Below are the code and all the weights of a small trained network. Each question names an input and a class and asks about switching units off, where a switched-off unit gives its printed mean instead of its output.

import numpy as np


def w(rows, s, z=0):
    codes = np.array(rows[::2]) - 128.0
    scale = np.full(codes.shape[1], s)
    scale[-1] = z or s
    return codes * scale


def norm(h):
    return h / np.sqrt((h * h).mean(-1, keepdims=True) + 1e-5)


def f(y):
    return y / 2 * (1 + np.tanh(0.7978845608 * (y + 0.044715 * y**3)))


def log_softmax(a):
    a = a - a.max(-1, keepdims=True)
    return a - np.log(np.exp(a).sum(-1, keepdims=True))


def net(x, mask):
    res = np.array(x, float).reshape(1, 7) / 4 @ E
    u = 0
    for l in range(4):
        y = f(norm(res) @ A[l][:, :-1].T + A[l][:, -1])
        res = res + np.where(mask[u : u + 8], y, B[l][:, -1]) @ B[l][:, :-1]
        u += 8
    return log_softmax(norm(res)[-1] @ U[:, :-1].T + U[:, -1])


A, B = {}, {}
E = w([
[127,128,127],'x0',
[126,127,129],'x1',
[203,196,195],'x2',
[42,58,71],'x3',
[121,126,133],'x4',
[109,127,148],'x5',
[194,54,254],'x6',
],0.0099)
A[0] = w([
[73,28,180,117],'L0N1',
[150,248,156,223],'L0N2',
[128,114,150,19],'L0N3',
[116,177,97,186],'L0N4',
[134,68,2,253],'L0N5',
[186,62,100,216],'L0N6',
[196,54,203,177],'L0N7',
[141,122,80,113],'L0N8',
],0.0083,0.0039)
B[0] = w([
[85,71,209,180],'L0N1',
[61,119,253,236],'L0N2',
[180,133,76,105],'L0N3',
[43,153,145,180],'L0N4',
[87,108,237,253],'L0N5',
[66,76,207,176],'L0N6',
[164,4,124,217],'L0N7',
[34,144,108,134],'L0N8',
],0.0069,0.0055)
A[1] = w([
[98,143,126,114],'L1N1',
[75,103,251,229],'L1N2',
[84,137,192,252],'L1N3',
[185,147,103,63],'L1N4',
[125,127,137,100],'L1N5',
[149,160,153,38],'L1N6',
[153,92,164,45],'L1N7',
[188,122,170,120],'L1N8',
],0.012,0.0024)
B[1] = w([
[178,121,78,138],'L1N1',
[195,169,54,247],'L1N2',
[177,111,2,201],'L1N3',
[112,154,118,119],'L1N4',
[145,121,113,129],'L1N5',
[20,112,114,129],'L1N6',
[223,113,130,144],'L1N7',
[87,72,75,151],'L1N8',
],0.0075,0.012)
A[2] = w([
[104,97,131,114],'L2N1',
[182,51,157,96],'L2N2',
[61,83,193,127],'L2N3',
[138,249,113,1],'L2N4',
[82,179,57,163],'L2N5',
[121,184,248,201],'L2N6',
[80,117,212,183],'L2N7',
[182,194,139,124],'L2N8',
],0.014,0.0044)
B[2] = w([
[70,173,185,135],'L2N1',
[138,71,174,220],'L2N2',
[2,183,128,141],'L2N3',
[99,249,126,200],'L2N4',
[155,118,68,254],'L2N5',
[25,246,228,160],'L2N6',
[34,183,152,128],'L2N7',
[24,187,143,180],'L2N8',
],0.0087,0.0073)
A[3] = w([
[35,195,107,128],'L3N1',
[35,153,39,73],'L3N2',
[65,65,126,121],'L3N3',
[191,114,121,135],'L3N4',
[136,140,56,123],'L3N5',
[67,134,171,116],'L3N6',
[233,153,249,2],'L3N7',
[70,152,136,106],'L3N8',
],0.012,0.0074)
B[3] = w([
[156,123,104,254],'L3N1',
[201,124,109,254],'L3N2',
[140,159,215,172],'L3N3',
[132,157,145,163],'L3N4',
[96,177,117,195],'L3N5',
[97,97,155,131],'L3N6',
[255,171,169,164],'L3N7',
[171,65,127,144],'L3N8',
],0.009,0.0056)
U = w([
[144,187,29,217],'0',
[192,50,153,253],'1',
[48,81,25,62],'2',
[55,23,166,23],'3',
[93,250,129,90],'4',
[210,178,215,1],'5',
],0.023,0.0028)

Each question gives the input, the list of numbers given to net, and the class t.
The units are the neurons (one row each of A and B). Each row of codes is followed by its name. A weight is (code - 128) times the scale printed after its matrix; where a second scale follows, it is the last column's (A, B and U).
mask holds one flag per neuron, layer by layer. A switched-off neuron (its flag False) gives its mean, the last column of its row in B, instead of its output. The means were averaged over made-up inputs and are rounded, as every weight is.
A unit's drop is (log p(t) with every unit on - log p(t) with that unit switched off) / (log p(t) with every unit on - log p(t) with every unit switched off).
The circuit of an input: a set's keep is (log p(t) with only the set's units on - log p(t) with every unit switched off) / (log p(t) with every unit on - log p(t) with every unit switched off). Starting from the 12 units with the biggest drops (on a tie, the unit counted first), units are removed one at a time, each time the one whose removal leaves the highest keep (on an exact tie, the one counted first), for as long as the keep stays at least 0.8.
units of the circuit, in order: the units of the circuit, biggest drop first
unit that matters most: the unit with the biggest drop
top k neurons in layer l: the k neurons of layer l with the biggest drops, biggest first
drop of u: that unit's drop, to one decimal
input [0,-6,7,3,0,5,6], class 1: units of the circuit, in order -> [L0N7; L2N4]
input [5,-1,1,6,-5,4,2], class 1: units of the circuit, in order -> [L2N8]
input [4,-5,-7,8,-7,4,1], class 3: units of the circuit, in order -> [L3N3; L0N5]
input [4,-7,-6,5,-3,-3,1], class 3: units of the circuit, in order -> [L3N3; L0N5]
input [1,-4,8,3,-7,-6,0], class 0: units of the circuit, in order -> [L0N5; L1N8]
input [-6,3,0,-4,-4,3,2], class 1: units of the circuit, in order -> [L0N7; L2N4]
input [2,7,7,4,2,-2,0], class 0: top 2 neurons in layer 1 -> [L1N2; L1N3]
input [-6,8,-5,0,2,-3,-1], class 0: top 2 neurons in layer 0 -> [L0N7; L0N5]
input [5,3,7,3,6,8,7], class 1: top 2 neurons in layer 0 -> [L0N7; L0N5]
input [-6,-3,2,8,7,-3,-1], class 0: top 2 neurons in layer 0 -> [L0N7; L0N5]
input [-4,1,-1,6,3,-6,2], class 3: top 2 neurons in layer 0 -> [L0N1; L0N6]
input [3,-2,-6,0,1,-4,-1], class 0: top 2 neurons in layer 0 -> [L0N7; L0N5]
input [-5,6,-1,-5,5,-4,6], class 1: top 2 neurons in layer 0 -> [L0N7; L0N5]
input [5,-5,-6,8,-4,-8,1], class 3: unit that matters most -> L3N3
input [5,2,2,-7,3,6,-3], class 4: drop of L2N6 -> 0.1
input [6,1,1,5,-7,4,1], class 1: drop of L1N2 -> 0.6
input [0,-6,5,3,7,2,-1], class 0: drop of L0N7 -> -0.1
